Below are the code and all the weights of a small trained network. Each question names an input and a target symbol and asks about switching units off, where a switched-off unit gives its printed mean instead of its output.

import numpy as np


def w(rows, s, z=0):
    codes = np.array(rows[::2]) - 128.0
    scale = np.full(codes.shape[1], s)
    scale[-1] = z or s
    return codes * scale


def f(y):
    return y / 2 * (1 + np.tanh(0.7978845608 * (y + 0.044715 * y**3)))


def softmax(a):
    e = np.exp(a - a.max(-1, keepdims=True))
    return e / e.sum(-1, keepdims=True)


def log_softmax(a):
    a = a - a.max(-1, keepdims=True)
    return a - np.log(np.exp(a).sum(-1, keepdims=True))


def net(x, mask):
    ids = ['αβδηλμξσφψω'.index(c) for c in x.split()]
    T = len(ids)
    res = E[ids] + P[:T]
    u = 0
    for l in range(2):
        r = res
        for j in range(2):
            rows = slice(2 * j, 2 * j + 2)
            q, k, v = (r @ M[l][rows].T for M in (Q, K, V))
            z = softmax(np.where(np.tri(T) > 0, q @ k.T / 2**0.5, -1e9)) @ v
            o = O[l][rows]
            res = res + np.where(mask[u + j], z, o[:, -1]) @ o[:, :-1]
        u += 2
        y = f(res @ A[l][:, :-1].T + A[l][:, -1])
        res = res + np.where(mask[u : u + 4], y, B[l][:, -1]) @ B[l][:, :-1]
        u += 4
    return log_softmax(res[-1] @ U[:, :-1].T + U[:, -1])


Q, K, V, O, A, B = {}, {}, {}, {}, {}, {}
E = w([
[100,108,134,114,100,138,53,110,111,150,210],'α',
[79,175,64,147,92,129,156,143,103,114,115],'β',
[221,165,175,101,158,60,151,87,103,117,127],'δ',
[132,170,98,186,151,109,152,82,115,139,134],'η',
[158,152,154,170,177,70,57,65,201,73,65],'λ',
[214,126,164,79,44,22,104,162,176,72,130],'μ',
[171,105,166,98,144,119,121,127,134,70,180],'ξ',
[127,56,186,144,121,151,78,129,151,170,204],'σ',
[179,119,11,165,150,14,89,191,147,141,84],'φ',
[2,202,36,230,242,104,116,197,74,52,210],'ψ',
[96,77,112,127,179,92,124,32,215,113,65],'ω',
],0.02)
P = w([
[82,104,63,91,118,160,111,129,151,207,223],'0',
[200,114,137,115,113,88,82,113,75,156,71],'1',
[73,159,37,200,112,153,159,133,100,215,122],'2',
[95,182,136,120,144,130,201,177,151,153,128],'3',
[161,90,106,54,45,126,105,103,111,164,42],'4',
[153,152,201,249,140,115,182,111,85,255,158],'5',
[17,43,195,110,103,142,185,91,188,155,111],'6',
[154,52,56,80,59,74,63,76,55,146,51],'7',
[84,95,83,234,227,181,86,151,106,24,181],'8',
[61,49,154,132,108,68,205,114,184,134,138],'9',
[81,153,91,86,123,89,24,140,100,52,98],'10',
],0.0091)
Q[0] = w([
[153,127,173,73,65,63,157,77,153,118,144],'0.h0',
[221,183,97,93,39,139,158,101,107,123,118],'0.h0',
[141,155,89,2,108,225,193,121,116,156,225],'0.h1',
[131,192,89,160,111,104,75,165,165,95,61],'0.h1',
],0.0055)
K[0] = w([
[105,131,75,111,3,161,67,150,128,126,199],'0.h0',
[110,106,207,78,92,133,124,157,124,154,90],'0.h0',
[91,129,23,140,126,166,192,211,88,136,157],'0.h1',
[98,110,108,54,130,82,173,84,161,72,49],'0.h1',
],0.0069)
V[0] = w([
[129,98,177,181,75,116,122,113,154,174,225],'0.h0',
[170,197,45,107,110,151,158,170,165,97,187],'0.h0',
[158,194,54,187,97,243,170,138,133,150,170],'0.h1',
[252,64,64,117,157,120,118,98,245,75,203],'0.h1',
],0.0043)
O[0] = w([
[157,161,113,102,15,254,195,127,150,44,110,233],'0.h0',
[126,153,146,158,16,116,185,196,82,132,160,165],'0.h0',
[57,106,78,161,143,76,1,132,135,76,151,49],'0.h1',
[204,141,142,165,181,123,132,141,93,125,125,252],'0.h1',
],0.0087,0.0032)
A[0] = w([
[94,103,179,109,178,4,202,103,159,194,134,4],'0.n0',
[97,135,119,229,202,235,195,211,226,254,151,45],'0.n1',
[114,9,159,94,122,112,127,96,149,138,77,230],'0.n2',
[172,131,192,132,71,189,26,107,144,160,25,18],'0.n3',
],0.0057,0.0021)
B[0] = w([
[57,158,83,132,61,68,121,107,93,85,119,141],'0.n0',
[77,84,39,175,50,104,107,93,171,60,106,254],'0.n1',
[161,182,103,108,188,159,187,168,160,23,39,214],'0.n2',
[142,164,254,91,209,118,89,193,25,67,181,181],'0.n3',
],0.0099,0.0051)
Q[1] = w([
[84,100,127,80,96,96,192,190,160,152,141],'1.h0',
[144,184,112,251,113,186,79,66,37,158,21],'1.h0',
[141,60,68,109,165,136,186,228,65,2,146],'1.h1',
[175,92,127,173,71,176,99,146,122,119,162],'1.h1',
],0.0056)
K[1] = w([
[135,123,87,107,79,101,86,152,133,129,156],'1.h0',
[158,178,139,214,221,2,181,150,178,122,127],'1.h0',
[102,99,130,162,192,117,187,142,108,94,130],'1.h1',
[118,121,178,129,81,161,112,160,149,136,138],'1.h1',
],0.0074)
V[1] = w([
[88,32,113,1,85,75,174,164,152,132,194],'1.h0',
[128,89,117,160,129,187,110,97,183,209,164],'1.h0',
[149,69,138,126,95,150,43,184,147,165,65],'1.h1',
[146,60,153,221,213,118,115,173,134,143,162],'1.h1',
],0.0056)
O[1] = w([
[172,186,86,201,126,135,139,76,117,70,91,64],'1.h0',
[92,190,124,132,128,109,154,191,177,152,160,97],'1.h0',
[99,2,78,155,67,109,95,124,118,86,141,38],'1.h1',
[161,162,141,87,137,161,104,243,216,77,182,252],'1.h1',
],0.0094,0.0045)
A[1] = w([
[253,186,202,45,137,83,141,158,103,181,8,4],'1.n0',
[147,232,142,59,36,213,134,144,162,161,104,123],'1.n1',
[189,154,105,84,209,148,233,77,100,251,92,151],'1.n2',
[227,152,121,22,68,132,81,123,17,76,210,74],'1.n3',
],0.0045,0.0031)
B[1] = w([
[66,50,52,202,182,165,148,73,135,138,163,253],'1.n0',
[79,52,111,142,254,58,141,121,110,99,189,182],'1.n1',
[168,140,48,50,167,125,153,211,188,83,195,158],'1.n2',
[87,250,41,129,128,121,81,94,68,110,86,235],'1.n3',
],0.0086,0.0047)
U = w([
[126,137,82,125,105,193,113,56,71,192,204,63],'α',
[86,175,104,115,71,161,66,119,77,142,60,103],'β',
[150,110,103,68,85,138,219,133,43,153,190,80],'δ',
[112,114,126,171,161,202,111,97,82,190,107,104],'η',
[118,137,196,131,192,79,82,170,123,191,135,128],'λ',
[211,155,103,160,68,194,198,122,85,139,129,79],'μ',
[253,198,182,118,78,241,153,169,67,112,168,253],'ξ',
[131,16,131,145,65,181,197,78,179,34,206,72],'σ',
[221,112,84,168,95,133,130,206,141,130,39,131],'φ',
[73,152,133,188,113,88,174,131,154,82,135,143],'ψ',
[162,216,118,131,90,158,136,108,156,65,17,155],'ω',
],0.0056,0.0029)

Each question gives the input, a string of symbols that net reads in full, and the target symbol t.
The units are the heads (2 rows each of Q, K, V and O) and the neurons (one row each of A and B). Each row of codes is followed by its name. A weight is (code - 128) times the scale printed after its matrix; where a second scale follows, it is the last column's (O, A, B and U).
mask holds one flag per unit, layer by layer, with each layer's heads first. A switched-off unit (its flag False) gives its mean, the last column of its rows in O or B, instead of its output. The means were averaged over made-up inputs and are rounded, as every weight is.
A unit's drop is (log p(t) with every unit on - log p(t) with that unit switched off) / (log p(t) with every unit on - log p(t) with every unit switched off).
k most important neurons: the k neurons with the biggest drops, biggest first
k most important neurons of layer l: the k neurons of layer l with the biggest drops, biggest first
which heads matter: for each layer, one digit per head in row order, 1 if its drop is at least 0.15 and else 0, layers parted by /
drop of u: that unit's drop, to one decimal
input σ ξ ξ ξ σ σ δ, target σ: 3 most important neurons : (1.n0; 1.n1; 1.n2)
input α ψ σ α σ ψ ψ φ ξ, target ξ: most important neuron of layer 1 : (1.n0)
input φ σ α ψ δ σ λ, target σ: which heads matter : 01 / 10
input σ ψ σ α α β δ ξ σ δ μ, target ψ: 2 most important neurons of layer 1 : (1.n1; 1.n0)
input σ λ ψ σ, target ψ: which heads matter : 11 / 10
input σ σ μ ξ σ ψ σ α σ δ, target σ: 2 most important neurons of layer 0 : (0.n3; 0.n1)
input ψ δ δ, target δ: 3 most important neurons : (1.n2; 0.n1; 0.n3)
input ω ψ ω ξ φ ψ σ ξ ψ σ, target ψ: 2 most important neurons : (0.n0; 0.n3)
input ψ μ σ σ δ σ σ σ, target ξ: 2 most important neurons : (0.n3; 0.n1)
input σ ψ σ μ, target ψ: which heads matter : 00 / 10
input ξ σ ψ ψ α σ ξ λ, target η: 3 most important neurons : (1.n0; 0.n3; 1.n3)
input σ ψ ψ ψ σ, target λ: which heads matter : 01 / 01
input ψ σ σ λ λ λ δ ξ λ, target λ: which heads matter : 10 / 10
input ψ σ σ σ σ ψ φ ω, target σ: 3 most important neurons of layer 1 : (1.n0; 1.n2; 1.n3)
input σ α ψ λ σ δ, target δ: 3 most important neurons : (1.n2; 0.n1; 1.n0)
input λ δ σ, target σ: which heads matter : 00 / 01
input σ σ η ψ σ α λ ψ, target ξ: which heads matter : 01 / 01
input α η α σ η ψ σ σ, target ξ: which heads matter : 00 / 00
input λ σ ψ ξ ξ, target ω: which heads matter : 01 / 10
input σ λ ψ ξ, target ψ: which heads matter : 01 / 10
input λ α ψ σ σ ω ψ ψ ξ, target ξ: 2 most important neurons : (1.n0; 0.n1)
input ψ σ ψ σ σ σ ξ ω, target σ: 2 most important neurons of layer 0 : (0.n2; 0.n1)
input ψ β λ φ σ σ ξ ψ σ ω, target ω: 3 most important neurons of layer 0 : (0.n2; 0.n0; 0.n3)
input ψ σ σ σ λ ξ α μ ψ ξ, target ψ: 2 most important neurons : (1.n1; 0.n2)
input ψ σ η σ ξ, target ω: drop of 0.h1 : 0.8
